Moves between elements:
HZ & BH
HZ @ CD
HZ % MC
HZ $ CG
HZ ! BB
HZ ^ ZN
HZ * ZG
HZ + MZ
BP & QR
BP @ GZ
BP % ML
BP $ MJ
BP ! HF
BP ^ DC
BP * SN
BP + NL
ZG $ RN
ZG ^ FM
ZG * HZ
MJ & PM
MJ @ MD
MJ % FR
MJ $ BP
MJ ! RH
MJ ^ MZ
MJ * BD
MJ + ZN
MC % HZ
MC $ JT
MC ^ JC
NG @ DC
NG ^ GZ
NG + JD
LB & HF
LB ! QR
LB + QL
BZ & QF
BZ @ NF
BZ % NS
BZ $ PZ
BZ ! DL
BZ ^ ZS
BZ * DR
BZ + MN
FF & RM
FF @ JZ
FF % DQ
FF $ BB
FF ! CG
FF ^ DR
FF * ZS
FF + FP
HD & MM
HD @ JF
HD % HN
HD $ MH
HD ! FJ
HD ^ QQ
HD * FD
HD + MS
FM & BC
FM @ BL
FM % DT
FM $ DL
FM ! PZ
FM ^ ZG
FM * ZN
FM + BD
GJ & QJ
GJ % QL
GJ ! HC
MM & HD
MM @ HC
MM % PJ
BL @ FM
BL $ TL
BL * MF
MZ $ DC
MZ ^ MJ
MZ + HZ
JT & LH
JT @ QQ
JT % CG
JT $ MC
JT ! DQ
JT ^ JF
JT * CM
JT + PH
GN & NL
GN @ PJ
GN % HC
GN $ LZ
GN ! QL
GN ^ BR
GN * RR
GN + QR
BH & HZ
BH $ BR
BH ^ LZ
JJ % HF
JJ ! ML
JJ + QJ
HF & LB
HF @ GH
HF % JJ
HF $ RH
HF ! BP
HF ^ FP
HF * MN
HF + DR
RH $ HF
RH ! MJ
RH + TN
BC & FM
BC $ RR
BC * LZ
PZ $ BZ
PZ ! FM
PZ * TN
DQ % FF
DQ ! JT
DQ ^ QJ
BS % SN
BS * ML
BS + PQ
GP & JC
GP % LZ
GP $ HC
RN & PC
RN @ GR
RN % CM
RN $ ZG
RN ! ZS
RN ^ DL
RN * CG
RN + PP
DC & CC
DC @ NG
DC % PH
DC $ MZ
DC ! FP
DC ^ BP
DC * PP
DC + CG
QB & SN
QB * QR
QB + RR
JC & GP
JC @ MH
JC % ZN
JC $ JF
JC ! TJ
JC ^ MC
JC * DT
JC + FR
ZN & LZ
ZN @ MF
ZN % JC
ZN $ NL
ZN ! TN
ZN ^ HZ
ZN * FM
ZN + MJ
DR & QL
DR @ HP
DR % QJ
DR $ TN
DR ! NL
DR ^ FF
DR * BZ
DR + HF
FR % MJ
FR $ ML
FR + JC
FP ! DC
FP ^ HF
FP + FF
QQ @ JT
QQ % JD
QQ ^ HD
CG & BR
CG @ JD
CG % JT
CG $ HZ
CG ! FF
CG ^ NL
CG * RN
CG + DC
SQ & TN
SQ $ QL
SQ ! LZ
PJ & HN
PJ @ GN
PJ % MM
PJ $ FZ
PJ ! FQ
PJ ^ HS
PJ * ZL
PJ + RP
BD $ SN
BD * MJ
BD + FM
HS & JD
HS @ BR
HS ^ PJ
CM % RN
CM ^ PQ
CM * JT
GZ & RP
GZ @ BP
GZ % MS
GZ $ MD
GZ ! GH
GZ ^ NG
GZ * CH
GZ + HN
CC & DC
CC ^ QR
CC + BR
PG & ML
PG % QR
PG + HC
JD & HS
JD @ CG
JD % QQ
JD $ CD
JD ! JZ
JD ^ HN
JD * GR
JD + NG
CD @ HZ
CD $ JD
CD ^ MF
QF & BZ
QF ! RR
QF * QL
ML & PG
ML @ MS
ML % BP
ML $ FR
ML ! JJ
ML ^ PH
ML * BS
ML + JF
JZ @ FF
JZ ! JD
JZ ^ HP
JF & HC
JF @ HD
JF % NL
JF $ JC
JF ! QJ
JF ^ JT
JF * PQ
JF + ML
QJ & GJ
QJ @ FJ
QJ % DR
QJ $ TJ
QJ ! JF
QJ ^ DQ
QJ * NS
QJ + JJ
RM & FF
RM ! BR
RM ^ QL
QL & DR
QL @ FQ
QL % GJ
QL $ SQ
QL ! GN
QL ^ RM
QL * QF
QL + LB
PC & RN
PC ^ RR
PC * BR
FZ & MF
FZ @ LZ
FZ $ PJ
MH @ JC
MH % MF
MH $ HD
ZS ! RN
ZS ^ BZ
ZS * FF
BB $ FF
BB ! HZ
BB ^ TN
RR & DL
RR @ ZL
RR % SJ
RR $ BC
RR ! QF
RR ^ PC
RR * GN
RR + QB
GH @ HF
GH ! GZ
GH + HP
TN & SQ
TN @ CF
TN % TJ
TN $ DR
TN ! ZN
TN ^ BB
TN * PZ
TN + RH
MD @ MJ
MD $ GZ
MD + MF
NS % BZ
NS ! PQ
NS * QJ
MN ! SN
MN * HF
MN + BZ
PH % DC
PH ^ ML
PH + JT
FQ & HP
FQ @ QL
FQ ! PJ
PQ & SJ
PQ @ FD
PQ % DL
PQ $ DT
PQ ! NS
PQ ^ CM
PQ * JF
PQ + BS
HP & FQ
HP @ DR
HP % FJ
HP $ CF
HP ! HN
HP ^ JZ
HP * NF
HP + GH
MF & FZ
MF @ ZN
MF % MH
MF $ HN
MF ! CF
MF ^ CD
MF * BL
MF + MD
MS @ ML
MS % GZ
MS + HD
RP & GZ
RP @ QR
RP + PJ
TJ % TN
TJ $ QJ
TJ ! JC
HN & PJ
HN @ NL
HN % HD
HN $ MF
HN ! HP
HN ^ JD
HN * TL
HN + GZ
FD @ PQ
FD % TL
FD * HD
PM & MJ
PM $ QR
PM + LZ
DL & RR
DL @ TL
DL % PQ
DL $ FM
DL ! BZ
DL ^ RN
DL * NL
DL + SN
SN & QB
SN @ CH
SN % BS
SN $ BD
SN ! MN
SN ^ PP
SN * BP
SN + DL
PP ^ SN
PP * DC
PP + RN
HC & JF
HC @ MM
HC % GN
HC $ GP
HC ! GJ
HC ^ LH
HC * SJ
HC + PG
CF @ TN
CF $ HP
CF ! MF
NF @ BZ
NF ! TL
NF * HP
FJ @ QJ
FJ % HP
FJ ! HD
NL & GN
NL @ HN
NL % JF
NL $ ZN
NL ! DR
NL ^ CG
NL * DL
NL + BP
BR & CG
BR @ HS
BR % LH
BR $ BH
BR ! RM
BR ^ GN
BR * PC
BR + CC
LH & JT
LH % BR
LH ^ HC
TL & ZL
TL @ DL
TL % FD
TL $ BL
TL ! NF
TL ^ GR
TL * HN
TL + CH
CH @ SN
CH * GZ
CH + TL
QR & BP
QR @ RP
QR % PG
QR $ PM
QR ! LB
QR ^ CC
QR * QB
QR + GN
GR @ RN
GR ^ TL
GR * JD
SJ & PQ
SJ % RR
SJ * HC
DT % FM
DT $ PQ
DT * JC
LZ & ZN
LZ @ FZ
LZ % GP
LZ $ GN
LZ ! SQ
LZ ^ BH
LZ * BC
LZ + PM
ZL & TL
ZL @ RR
ZL * PJ

In the rows, 42 means zero.

The rows follow the links: the fewer symbols apart two elements are, the more alike their rows tend to be.

Each row is also shifted at random along 8 hidden directions that mean nothing.

Each row, then its element:
21 33 42 38 49 47 32 39 37 48 44 26 49 48 39 42 36 40 45 48 44 26 40 53 54 51 42 31 34 30 43 45 31 50 39 42 26 43 48 22 40 51 40 39 40 35 34 46 39 46 51 43 35 51 43 48 41 36 48: ML
36 40 46 42 47 50 41 54 52 42 42 44 50 43 51 47 47 50 54 38 47 47 49 35 40 41 45 52 31 52 33 46 44 46 50 45 38 40 45 41 43 45 40 42 42 46 38 48 40 40 37 42 35 41 34 33 47 40 44: MH
35 44 47 37 44 41 46 56 62 46 41 47 50 48 57 54 52 43 51 37 39 57 39 32 48 32 42 51 39 53 30 45 45 45 58 44 38 45 55 47 35 38 36 34 48 45 29 50 39 42 34 39 29 34 33 38 46 32 45: JC
37 42 49 40 50 40 43 30 42 44 43 35 45 58 26 59 48 30 40 56 50 34 38 55 56 52 29 34 35 20 42 46 30 41 48 46 25 46 47 26 15 44 31 40 36 29 33 49 38 52 49 26 40 55 40 54 39 42 41: RH
37 42 44 33 37 41 40 54 37 55 44 44 44 43 56 31 36 44 46 29 39 42 36 52 34 33 48 38 53 60 36 42 56 48 38 40 50 51 37 56 63 42 49 35 52 45 39 35 48 35 32 53 40 37 41 41 43 44 45: JF
53 36 43 43 35 45 48 50 44 44 45 42 41 40 48 40 41 42 39 31 32 38 34 44 45 37 50 46 54 48 40 37 51 43 40 42 43 42 45 42 55 41 39 38 52 38 44 45 43 45 40 40 45 34 47 42 35 38 41: GJ
27 38 38 48 51 49 32 37 44 42 49 32 40 36 32 36 41 42 49 58 54 35 56 36 53 56 47 42 25 23 54 42 33 26 36 38 43 32 35 36 29 47 49 53 38 37 50 42 43 44 59 45 44 50 40 45 44 50 37: HD
29 52 45 37 38 39 43 29 38 53 42 40 28 46 17 42 42 45 37 51 54 42 32 43 31 42 43 31 36 55 31 45 56 43 44 56 51 49 32 42 43 49 41 33 37 43 37 44 47 40 42 52 56 57 44 45 44 53 35: QJ
56 38 45 46 35 48 56 48 48 38 27 41 43 34 52 26 50 60 42 34 36 41 41 27 38 28 63 49 38 60 37 51 46 41 43 40 45 42 52 36 57 44 35 33 51 47 50 45 43 43 32 43 42 48 44 29 40 25 41: BB
56 44 47 41 37 44 49 37 38 42 32 34 38 40 41 29 40 44 47 45 44 42 35 36 40 41 48 39 39 43 41 47 47 38 40 44 49 43 46 44 46 44 35 38 42 45 47 35 42 46 40 46 39 49 43 35 43 41 44: MJ
22 49 53 30 49 37 41 49 36 57 31 53 48 54 54 35 45 53 52 39 54 42 42 54 43 28 49 27 40 51 39 56 46 48 52 28 41 53 42 48 37 40 44 32 42 38 34 35 49 36 27 45 39 52 41 44 45 35 41: HZ
68 49 47 40 32 40 51 40 38 42 41 46 39 46 41 51 39 34 44 41 42 48 30 41 33 42 32 41 51 44 39 41 53 44 46 49 45 46 38 57 44 38 35 39 40 50 44 39 42 45 38 44 41 37 43 39 41 50 47: PM
63 30 40 48 41 43 50 59 46 40 48 41 48 28 64 23 46 36 41 27 25 36 38 49 56 37 57 47 58 36 52 43 41 27 30 26 54 41 54 52 52 40 43 40 64 29 58 33 46 48 38 32 45 32 53 44 32 29 38: NS
36 50 45 33 43 49 39 52 40 51 48 53 50 59 45 65 42 36 41 45 49 42 45 55 25 47 23 40 42 42 38 45 48 54 47 39 26 55 29 52 38 40 45 38 39 57 41 43 49 37 37 48 37 38 34 44 50 61 46: MC
33 44 39 43 37 38 45 35 45 41 43 42 36 49 33 52 43 39 35 39 39 41 36 44 51 40 38 44 47 41 37 35 40 46 45 48 38 38 47 29 39 36 38 42 41 33 32 54 38 46 46 34 45 40 42 49 36 40 39: QL
67 48 50 43 35 35 51 42 42 46 35 51 34 41 43 38 42 51 51 28 44 59 35 36 31 26 47 48 48 74 25 42 61 46 51 56 61 49 42 59 53 40 39 37 41 46 32 43 44 36 25 44 40 40 35 28 45 41 43: MF
30 39 34 40 40 35 39 43 43 40 37 48 45 40 50 36 43 49 33 32 25 45 43 42 49 35 43 46 46 49 38 39 30 53 40 37 38 42 56 32 51 36 44 39 46 41 29 52 40 38 40 41 37 33 39 39 43 23 43: RN
20 41 39 40 45 40 40 37 34 40 42 38 43 38 44 24 37 44 39 39 34 33 42 50 55 46 49 40 45 33 43 42 29 38 30 31 47 39 51 35 47 40 39 46 43 29 43 42 40 51 45 35 44 44 51 49 39 30 40: MN
76 28 47 58 55 39 43 44 53 43 45 35 41 38 34 41 57 33 47 59 54 36 51 41 66 41 59 32 36 19 66 48 34 16 50 34 48 34 43 44 10 53 49 42 51 28 52 29 46 43 52 32 48 55 47 46 31 37 36: QQ
49 43 51 42 47 45 42 37 36 50 37 31 39 52 35 51 49 36 51 53 59 32 36 52 45 46 36 27 33 22 48 53 40 36 44 44 31 48 40 29 19 48 41 35 45 35 43 37 44 43 47 37 40 59 39 50 43 52 39: ZN
65 40 45 39 39 49 47 52 41 40 41 47 54 50 52 58 44 36 39 40 41 42 42 47 24 43 29 43 47 44 42 46 48 52 47 43 26 51 36 53 47 45 40 36 44 59 47 38 45 41 32 45 36 39 39 39 45 51 52: MZ
53 27 41 50 53 43 37 53 61 35 53 36 56 42 46 68 56 34 44 40 35 45 47 40 51 44 35 51 37 42 36 40 34 53 57 55 23 41 57 21 29 52 41 39 45 35 25 55 32 40 44 27 32 38 32 41 42 33 45: FD
35 44 40 42 39 44 48 39 60 41 40 46 40 45 28 53 51 49 31 51 41 50 44 24 36 37 48 47 31 59 33 43 46 46 54 54 40 41 42 36 41 47 38 32 40 54 35 53 42 40 43 48 47 46 40 41 42 39 41: DQ
39 41 35 45 41 48 39 43 34 35 49 43 45 38 44 45 37 41 36 34 36 39 48 49 33 53 33 55 48 43 38 36 40 49 28 45 40 42 37 37 56 42 44 52 40 42 47 47 44 41 41 40 47 35 40 40 44 52 42: NF

From each start, follow one symbol. Which element do you reach?
Answers are names.
---
46 47 45 46 45 43 44 36 50 40 34 45 37 41 31 46 50 52 46 54 55 54 50 23 34 41 47 45 25 51 38 49 44 38 53 50 45 40 39 41 31 46 41 41 33 54 41 46 41 38 45 47 45 52 37 35 47 45 40
@	HZ
---
38 43 31 43 40 37 34 34 41 43 50 39 34 40 34 38 37 30 34 44 30 45 36 48 57 51 32 44 47 28 44 32 31 37 32 40 45 40 50 42 37 35 46 45 46 32 37 50 40 43 57 39 40 33 41 47 42 41 38
$	DT
---
42 43 43 41 37 43 47 39 41 38 45 40 41 44 38 49 38 37 36 41 38 36 37 44 40 45 39 44 48 40 42 38 44 47 41 47 38 41 39 38 49 41 37 43 40 42 44 43 39 49 41 38 45 39 47 47 38 45 46
!	QR
---
24 41 35 42 44 38 39 36 55 34 45 50 44 51 33 57 43 45 30 41 35 49 54 40 52 43 35 59 38 51 31 34 28 54 47 48 31 38 48 28 38 36 38 48 33 40 23 66 38 42 44 34 38 35 33 44 41 32 41
!	JD
---
80 29 46 47 40 48 44 52 42 38 51 32 53 36 51 54 47 27 42 40 32 36 32 50 33 44 35 35 50 39 46 42 49 45 43 49 33 50 42 45 47 56 42 32 54 46 49 33 41 43 40 39 41 41 47 40 40 45 51
%	SN
---
43 51 44 35 46 36 39 40 35 49 43 54 43 55 38 61 46 36 38 47 47 48 39 56 34 43 21 36 45 38 37 46 41 51 48 41 33 54 38 48 28 38 44 38 38 46 34 44 47 37 38 40 43 43 37 47 48 54 40
$	RN
---
83 35 39 49 36 34 52 35 49 33 45 42 41 45 35 48 44 25 25 44 29 41 40 46 55 43 40 46 56 32 52 36 35 36 42 44 42 41 47 47 37 40 35 38 48 36 45 42 41 50 44 29 44 37 46 47 28 35 42
^	HF
---
45 36 36 48 42 43 41 51 57 32 47 43 46 41 50 60 43 41 44 33 36 53 51 32 43 41 37 58 43 49 39 31 40 51 51 52 34 32 45 35 45 40 41 49 39 45 32 54 32 41 43 38 34 28 34 36 42 40 47
$	FZ
---
54 40 41 46 41 38 47 46 51 36 51 44 45 45 41 70 54 28 34 40 35 46 37 46 43 42 30 45 50 35 41 39 41 46 52 51 30 42 47 35 29 43 38 38 47 36 36 45 37 46 43 27 47 35 44 51 39 44 39
&	BZ
---
43 34 39 43 43 39 38 36 40 37 43 30 46 40 40 45 42 34 39 43 33 36 37 47 50 48 36 36 41 32 44 41 30 48 41 47 31 41 51 27 37 48 38 39 43 35 36 43 34 47 48 34 37 45 43 46 42 33 47
!	MN
---
36 45 41 38 40 36 43 48 53 42 48 47 43 41 49 41 35 35 44 42 37 52 42 34 52 40 45 47 48 41 47 35 45 35 49 37 49 36 46 61 43 36 42 44 43 45 42 38 39 48 45 44 37 27 46 44 39 37 46
%	QR
---
59 44 36 49 34 41 49 24 37 37 37 42 28 44 28 35 35 43 35 33 32 44 38 42 48 45 39 57 46 47 28 35 39 45 30 53 49 41 50 32 51 34 31 49 39 36 35 62 41 46 45 35 42 39 36 32 39 40 36
!	MF
---
41 45 40 45 37 38 44 48 53 36 42 44 39 31 47 44 49 45 44 41 37 55 38 22 38 34 44 44 43 48 42 39 48 39 51 48 48 35 46 44 41 42 45 41 46 47 43 39 34 40 45 43 44 35 43 40 46 38 43
+	QB
---
39 35 46 43 48 43 40 53 46 38 42 39 52 34 57 30 41 47 53 36 44 44 51 37 42 35 56 46 41 54 44 44 44 40 44 41 50 39 43 49 52 47 43 46 41 44 45 32 38 41 32 44 38 42 43 39 43 35 49
*	CH
---
26 49 47 39 40 40 48 32 43 48 32 41 34 47 35 34 46 53 45 43 50 44 36 38 46 36 51 39 34 49 31 50 43 39 44 43 49 44 47 36 36 39 34 37 41 35 35 48 43 47 40 41 45 54 42 43 43 36 36
!	ZN
---
56 35 44 45 40 39 48 45 51 36 42 33 44 38 45 44 46 36 45 44 39 43 38 32 52 38 50 38 45 36 52 39 42 37 50 45 40 34 48 39 37 45 40 40 46 39 44 35 33 49 45 38 39 40 46 44 36 33 48
@	RP
---
45 46 43 39 40 29 43 28 35 43 45 49 35 49 28 39 30 39 37 34 39 46 38 56 48 39 38 44 53 56 29 35 46 50 38 52 55 47 43 49 50 39 35 45 33 30 25 50 44 42 34 37 45 41 41 44 37 40 40
@	HF
---
48 42 42 44 42 36 42 40 43 43 39 50 39 42 40 37 41 50 41 41 45 50 49 38 34 35 47 44 42 60 40 40 48 44 46 45 52 43 35 52 47 43 47 44 39 47 38 40 45 33 35 49 45 43 40 37 42 43 42
+	NG
